Below is a small trained network, with its code and all its weights. Each question gives an input and a class and asks what happens when units are switched off, that is, made to give their printed mean instead of their output.

import numpy as np


def w(rows, s, z=0):
    codes = np.array(rows[::2]) - 128.0
    scale = np.full(codes.shape[1], s)
    scale[-1] = z or s
    return codes * scale


def f(y):
    return np.maximum(y, 0)


def log_softmax(a):
    a = a - a.max(-1, keepdims=True)
    return a - np.log(np.exp(a).sum(-1, keepdims=True))


def net(x, mask):
    res = np.array(x, float).reshape(1, 5) / 4 @ E
    y = f(res @ A[0][:, :-1].T + A[0][:, -1])
    res = res + np.where(mask, y, B[0][:, -1]) @ B[0][:, :-1]
    return log_softmax(res[-1] @ U[:, :-1].T + U[:, -1])


A, B = {}, {}
E = w([
[56,137,128,121,221,50,168],'x0',
[24,182,97,117,137,254,119],'x1',
[110,219,108,221,120,84,73],'x2',
[103,50,62,92,122,92,72],'x3',
[78,51,152,237,92,138,157],'x4',
],0.0096)
A[0] = w([
[205,33,188,84,158,102,192,67],'neuron 1',
[136,150,97,193,126,93,72,93],'neuron 2',
[175,82,104,114,28,64,81,51],'neuron 3',
[85,139,156,123,217,101,162,131],'neuron 4',
[57,94,131,177,88,162,169,79],'neuron 5',
[213,109,139,184,135,16,88,36],'neuron 6',
[173,196,129,14,154,106,85,93],'neuron 7',
[123,234,216,149,121,192,255,55],'neuron 8',
[189,184,81,70,135,104,124,74],'neuron 9',
[88,77,155,207,88,130,160,72],'neuron 10',
[242,133,156,137,11,163,62,97],'neuron 11',
[88,93,116,63,126,210,210,101],'neuron 12',
[48,101,66,102,168,106,120,95],'neuron 13',
[125,193,149,179,113,80,58,76],'neuron 14',
[148,205,216,149,115,142,216,102],'neuron 15',
[52,146,123,117,184,133,144,97],'neuron 16',
[10,129,84,171,130,248,113,2],'neuron 17',
[112,135,153,136,209,23,220,118],'neuron 18',
[107,54,89,79,125,111,112,132],'neuron 19',
[50,78,6,105,125,159,37,102],'neuron 20',
[119,198,107,187,135,88,60,68],'neuron 21',
[118,147,132,102,18,189,102,90],'neuron 22',
[139,200,76,64,189,193,89,99],'neuron 23',
[119,167,119,191,129,87,45,83],'neuron 24',
[137,114,146,137,197,35,185,83],'neuron 25',
[229,106,165,138,41,121,80,109],'neuron 26',
[92,52,140,187,82,99,149,65],'neuron 27',
[206,174,109,63,151,74,81,100],'neuron 28',
[140,47,194,49,110,124,195,81],'neuron 29',
[78,116,24,151,85,57,28,91],'neuron 30',
[100,77,130,188,92,137,159,25],'neuron 31',
[205,94,144,157,117,106,126,73],'neuron 32',
[110,104,107,128,182,47,143,54],'neuron 33',
],0.0086,0.0031)
B[0] = w([
[166,194,176,194,192,199,92,234],'neuron 1',
[147,133,187,122,167,163,84,181],'neuron 2',
[130,197,98,132,99,134,176,203],'neuron 3',
[45,122,119,60,49,137,71,195],'neuron 4',
[100,67,146,156,155,95,172,197],'neuron 5',
[213,171,77,185,209,218,179,223],'neuron 6',
[60,60,170,165,160,39,195,231],'neuron 7',
[246,183,133,80,68,65,147,251],'neuron 8',
[97,41,144,166,141,48,167,195],'neuron 9',
[109,50,185,154,126,54,183,201],'neuron 10',
[21,101,101,62,79,180,141,255],'neuron 11',
[140,153,191,135,202,203,56,220],'neuron 12',
[142,154,118,98,82,156,141,186],'neuron 13',
[144,123,203,99,180,180,82,192],'neuron 14',
[211,144,128,75,57,41,108,216],'neuron 15',
[94,180,51,125,107,178,106,185],'neuron 16',
[142,170,65,209,181,147,204,254],'neuron 17',
[66,125,73,89,75,170,110,226],'neuron 18',
[230,153,199,52,91,127,116,192],'neuron 19',
[254,209,129,102,80,82,176,216],'neuron 20',
[99,116,214,110,156,186,56,196],'neuron 21',
[24,141,85,105,100,175,112,214],'neuron 22',
[92,70,131,245,180,63,210,230],'neuron 23',
[128,102,203,91,172,189,67,190],'neuron 24',
[69,187,37,129,81,180,157,205],'neuron 25',
[51,157,47,98,108,148,141,225],'neuron 26',
[111,63,157,144,146,21,195,196],'neuron 27',
[105,81,160,188,140,72,201,214],'neuron 28',
[132,152,204,107,178,173,52,220],'neuron 29',
[187,159,200,91,88,116,111,205],'neuron 30',
[77,41,180,128,144,85,190,179],'neuron 31',
[95,183,51,179,158,147,147,186],'neuron 32',
[98,171,96,111,83,136,162,182],'neuron 33',
],0.0068,0.0094)
U = w([
[86,39,165,176,146,45,187,109],'0',
[158,176,52,193,173,175,161,143],'1',
[33,135,73,68,37,169,118,98],'2',
[152,127,229,115,190,178,49,116],'3',
[255,157,150,80,22,75,144,129],'4',
[136,92,102,137,116,112,98,246],'5',
[177,32,50,136,121,85,17,52],'6',
],0.014,0.013)

Each question gives the input, the list of numbers given to net, and the class t.
The units are the neurons (one row each of A and B). Each row of codes is followed by its name. A weight is (code - 128) times the scale printed after its matrix; where a second scale follows, it is the last column's (A, B and U).
mask holds one flag per neuron, in row order. A switched-off neuron (its flag False) gives its mean, the last column of its row in B, instead of its output. The means were averaged over made-up inputs and are rounded, as every weight is.
A unit's drop is (log p(t) with every unit on - log p(t) with that unit switched off) / (log p(t) with every unit on - log p(t) with every unit switched off).
The circuit of an input: a set's keep is (log p(t) with only the set's units on - log p(t) with every unit switched off) / (log p(t) with every unit on - log p(t) with every unit switched off). Starting from the 12 units with the biggest drops (on a tie, the unit counted first), units are removed one at a time, each time the one whose removal leaves the highest keep (on an exact tie, the one counted first), for as long as the keep stays at least 0.8.
circuit, biggest first: the units of the circuit, biggest drop first
top k neurons: the k neurons with the biggest drops, biggest first
drop of u: that unit's drop, to one decimal
input [-2,2,-7,3,6], class 3: circuit, biggest first => [neuron 12]
input [6,1,-7,8,6], class 4: circuit, biggest first => [neuron 20; neuron 19]
input [0,5,-2,-6,2], class 4: top 2 neurons => [neuron 8; neuron 15]
input [-5,2,-1,-4,-6], class 0: circuit, biggest first => [neuron 23; neuron 7]
input [5,3,-8,7,-6], class 3: top 3 neurons => [neuron 12; neuron 29; neuron 8]
input [-6,-8,5,-6,7], class 1: top 2 neurons => [neuron 6; neuron 32]
input [8,-3,-7,2,-7], class 2: top 2 neurons => [neuron 18; neuron 25]
input [6,-7,-5,4,-1], class 1: circuit, biggest first => [neuron 1; neuron 25]
input [-1,0,6,-2,-5], class 3: top 2 neurons => [neuron 21; neuron 14]
input [-1,-2,7,-3,-8], class 0: top 2 neurons => [neuron 7; neuron 28]
input [7,0,-8,-5,-5], class 3: top 3 neurons => [neuron 1; neuron 29; neuron 12]
input [0,-4,8,4,-8], class 0: top 2 neurons => [neuron 28; neuron 7]
input [-5,1,2,7,4], class 4: top 2 neurons => [neuron 20; neuron 30]
input [4,6,-5,-7,-5], class 4: circuit, biggest first => [neuron 8]
input [-6,4,3,-5,-3], class 2: top 2 neurons => [neuron 22; neuron 11]
input [1,-7,7,-5,-4], class 1: top 2 neurons => [neuron 6; neuron 25]
input [-8,-8,5,-8,7], class 1: top 3 neurons => [neuron 6; neuron 32; neuron 26]
input [6,1,-8,1,-5], class 3: top 3 neurons => [neuron 12; neuron 29; neuron 1]
input [-5,-3,-3,-4,-5], class 0: top 3 neurons => [neuron 7; neuron 28; neuron 9]
input [0,8,-7,-5,3], class 1: circuit, biggest first => [neuron 17]
input [3,-3,3,-3,1], class 5: drop of neuron 19 => 0.2
input [-4,6,7,-4,-6], class 3: drop of neuron 25 => 0.2
input [-8,4,7,-2,5], class 2: drop of neuron 1 => 0.1
input [-7,1,-6,-4,-7], class 0: drop of neuron 7 => 0.4
